Here is a tiny trained network, its code and every weight. The questions are about switching its units off for an input and a class, where a switched-off unit gives its printed mean instead of its output.

import numpy as np


def w(rows, s, z=0):
    codes = np.array(rows[::2]) - 128.0
    scale = np.full(codes.shape[1], s)
    scale[-1] = z or s
    return codes * scale


def f(y):
    return np.maximum(y, 0)


def log_softmax(a):
    a = a - a.max(-1, keepdims=True)
    return a - np.log(np.exp(a).sum(-1, keepdims=True))


def net(x, mask):
    res = np.array(x, float).reshape(1, 4) / 4 @ E
    y = f(res @ A[0][:, :-1].T + A[0][:, -1])
    res = res + np.where(mask, y, B[0][:, -1]) @ B[0][:, :-1]
    return log_softmax(res[-1] @ U[:, :-1].T + U[:, -1])


A, B = {}, {}
E = w([
[187,30,58,49,200,109,161,147],'x0',
[115,136,102,199,155,212,252,123],'x1',
[120,39,86,230,95,124,97,63],'x2',
[213,105,248,153,179,164,97,113],'x3',
],0.013)
A[0] = w([
[95,115,118,179,192,222,225,146,61],'neuron 1',
[191,107,210,134,192,176,103,105,29],'neuron 2',
[179,193,203,64,162,150,146,181,110],'neuron 3',
[131,44,119,184,105,135,86,61,140],'neuron 4',
[43,137,52,92,91,80,167,126,2],'neuron 5',
[104,178,177,173,92,150,108,117,53],'neuron 6',
[145,79,149,190,157,127,98,102,103],'neuron 7',
[133,103,135,80,115,59,10,150,71],'neuron 8',
[187,38,80,83,217,105,157,141,45],'neuron 9',
],0.013,0.0079)
B[0] = w([
[205,96,189,127,74,116,177,98,211],'neuron 1',
[78,11,149,127,203,103,60,112,213],'neuron 2',
[106,139,57,135,140,149,239,171,244],'neuron 3',
[127,193,60,95,139,112,204,113,221],'neuron 4',
[112,26,112,168,212,105,101,135,200],'neuron 5',
[100,153,150,230,131,229,73,137,187],'neuron 6',
[102,143,75,87,189,93,162,126,187],'neuron 7',
[204,126,197,148,111,119,204,86,250],'neuron 8',
[84,213,162,232,106,227,69,152,225],'neuron 9',
],0.012,0.02)
U = w([
[247,110,179,145,115,132,167,98,107],'0',
[81,193,137,191,125,178,81,131,115],'1',
[91,33,106,124,194,130,115,130,146],'2',
[103,164,48,106,168,142,213,142,101],'3',
[156,137,100,99,143,164,140,129,255],'4',
[117,164,123,58,102,123,92,136,111],'5',
[142,157,118,65,83,110,107,136,112],'6',
[137,125,113,92,83,98,114,155,113],'7',
],0.015,0.029)

Each question gives the input, the list of numbers given to net, and the class t.
The units are the neurons (one row each of A and B). Each row of codes is followed by its name. A weight is (code - 128) times the scale printed after its matrix; where a second scale follows, it is the last column's (A, B and U).
mask holds one flag per neuron, in row order. A switched-off neuron (its flag False) gives its mean, the last column of its row in B, instead of its output. The means were averaged over made-up inputs and are rounded, as every weight is.
A unit's drop is (log p(t) with every unit on - log p(t) with that unit switched off) / (log p(t) with every unit on - log p(t) with every unit switched off).
The circuit of an input: a set's keep is (log p(t) with only the set's units on - log p(t) with every unit switched off) / (log p(t) with every unit on - log p(t) with every unit switched off). Starting from all 9 units, units are removed one at a time, each time the one whose removal leaves the highest keep (on an exact tie, the one counted first), for as long as the keep stays at least 0.8.
circuit, biggest first: the units of the circuit, biggest drop first
unit that matters most: the unit with the biggest drop
top k neurons: the k neurons with the biggest drops, biggest first
drop of u: that unit's drop, to one decimal
input [8,2,-4,-7], class 1: unit that matters most : neuron 9
input [-7,3,7,8], class 2: top 3 neurons : (neuron 2; neuron 9; neuron 7)
input [-1,4,7,8], class 2: top 2 neurons : (neuron 2; neuron 3)
input [4,1,4,-1], class 1: top 2 neurons : (neuron 9; neuron 3)
input [7,1,-7,7], class 1: top 2 neurons : (neuron 9; neuron 5)
input [7,-5,-4,-7], class 1: top 2 neurons : (neuron 9; neuron 2)
input [-4,2,2,-3], class 1: top 2 neurons : (neuron 8; neuron 3)
input [4,4,-3,5], class 2: top 4 neurons : (neuron 2; neuron 8; neuron 4; neuron 6)
input [4,6,4,7], class 2: top 3 neurons : (neuron 2; neuron 8; neuron 7)
input [-6,-2,8,-5], class 3: top 3 neurons : (neuron 4; neuron 9; neuron 2)
input [-2,3,-1,-5], class 2: top 2 neurons : (neuron 8; neuron 5)
input [8,4,6,0], class 1: drop of neuron 9 : 1.7
input [-1,-2,-7,6], class 3: drop of neuron 4 : 0.0
input [-7,8,0,6], class 0: drop of neuron 9 : 2.8
input [3,1,-5,-6], class 2: circuit, biggest first : (neuron 5)
